B = [122, 101, 132, 134]
The second entry from the left is 101
The last entry is 134
The 2nd entry from the right: 132

arr =
[[149 149 129 144 134 135 150 150 131 129 126 135]
 [127 114 128 133 125 113 135 145 158 103 124 142]
 [126 154 139 134 143 140 114 124 156  98 157 125]
 [152 157 158 128 101 149 134 147 146 142 155 133]
 [106 116 144 123 115 110 138 114 119  98 155 121]
 [135 148 117 126 113 155 128 126 111 129 153 155]
 [109 125 153 127 137 137 146 105 143 108 110 106]]
Counting starts at 0.
Report the entry in row 1 and column 0.
127
Report the bottom-right entry.
106
Report the top-left entry.
149
Report the entry just right of 152.
157
The entry in row 0 and column 1 is 149
Report the entry at row 2, column 0.
126
Report the entry in row 0 and column 2.
129
Report the top-right entry.
135
Report the entry directly above 145.
150
Report the entry directly below 116.
148
Report the entry directly above 154.
114
Report the bottom-left entry.
109

Read these off the array that follows.
1) What is the smallest entry in the last column?
2) What is the bottom entry of the column that holds the largest entry?
3) What is the last entry, reading row by row?
4) What is the second entry from the end, reading row by row?
5) What is the largest entry?
6) What is the second entry on the main diagonal?
7) What is the first entry, reading row by row?
8) What is the entry directly below the largest entry?
[[131 138 133 124 145 121]
 [122 138 132 123 134 124]
 [133 125 136 125 132 135]
 [136 126 125 126 134 134]
 [125 116 117 136 124 111]
 [120 117 106 120 137 118]
 [115 149 125 153 119 119]
 [132 130 130 119 134 129]
 [117 106 110 111 137 119]
 [140 118 123 122 126 133]]
1) 111
2) 122
3) 133
4) 126
5) 153
6) 138
7) 131
8) 119

Questions about the array below. Counting starts at 0.
1) Find the entry in row 0 and column 2.
2) Find the entry in row 0 and column 1.
3) Find the entry in row 2 and column 0.
4) Find the bottom-left entry.
5) Find the entry in row 1 and column 0.
6) Find the entry in row 0 and column 0.
7) Find the entry at row 1, column 2.
8) Find the top-right entry.
[[109 120 128 107 124 144 113 111]
 [128 146 149 145 136 112 131 149]
 [128 108 130 135 138 118 130 144]
 [135 139 116 112 138 113 145 113]
 [112 126 140 110 114 107 122 144]
 [115 125 111 131 122 130 132 123]
 [111 107 109 140 129 138 135 131]
 [140 149 121 122 115 124 142 146]
 [122 148 126 132 126 130 142 146]
 [140 125 145 126 141 114 121 147]
 [107 136 126 111 145 121 130 124]
 [119 135 145 136 123 108 122 116]]
1) 128
2) 120
3) 128
4) 119
5) 128
6) 109
7) 149
8) 111

Read these off the array that follows.
1) Report the 1st entry, reading row by row.
2) Report the smallest entry in the last row.
3) Report the entry directly above 147.
4) Report the 1st entry on the diagonal from the top-right corner.
5) Report the smallest entry.
6) Report the entry directly below 115.
7) Report the bottom-right entry.
8) Report the 3rd-last entry, reading row by row.
[[132 114 125 127 131]
 [115 120 136 119 143]
 [127 104 125 128 123]
 [118 116 136 139 127]
 [132 118 126 132 123]
 [146 114 134 119 125]
 [125 151 117 143 107]
 [139 144 120 133 108]
 [141 135 128 147 129]
 [144 127 141 103 123]
 [144 137 140 123 133]
 [101 136 132 121 118]
 [116 135 144 146 138]
 [143 144 137 131 145]]
1) 132
2) 131
3) 133
4) 131
5) 101
6) 127
7) 145
8) 137

M =
[[130 139 118 127 136 122 137 147 129 120 124 107 117 129 121 125]
 [130 133 122 127 125 122 135 123 129 120 124 126 120 129 121 125]
 [119 134 122 127 142  98 137 123 129 120 124 134 117 129 121 125]
 [130 133 122 127 128 122 137 147 129 120 124 111 117 129 121 125]
 [130 133 122 127 125 122 137 123 129 120 124 126 117 128 121 125]
 [130 133 115 127 125 124 137 140 129 125 124 101 117 129 117 125]
 [130 128 122 127 125 122 134 123 129 120 124 126 117 129 144 134]
 [130 132 122 127 123 122 137 123 129 120 124 126 117 129 138 132]
 [130 133 111 127 125 122 145 122 129 120 124 126 117 129 121 125]
 [130 133 122 127 125 122 137 131 129 120 124 126 117 129 121 125]
 [130 133  99 127 125 122 137 123 129 120 124 106 112 129 121 125]
 [130 133 122 127 129 122 134 123 129 120 124 129 120 129 121 125]
 [130 133 122 127 125 121 137 122 129 120 124 126 117 129 127 125]
 [140 108 122 127 101 146 137 123 129 120 124 126 117 129 132 130]]
Counting starts at 0.
Which number is the entry in row 0 and column 2?
A: 118
Which number is the entry in row 2 and column 0?
A: 119
The top entry of the column that holds the smallest entry: 122
The bottom-left entry is 140
The entry in row 1 and column 0 is 130
The entry at row 2, column 1 is 134
Which number is the bottom-right entry?
A: 130
The top-right entry is 125
Which number is the entry in row 1 and column 1?
A: 133
Which number is the entry in row 0 and column 1?
A: 139
The entry at row 0, column 0: 130
Which number is the entry just right of the smallest entry?
A: 137
Which number is the smallest entry?
A: 98
The entry just right of 99: 127
The bottom entry of the column that holds the smallest entry: 146
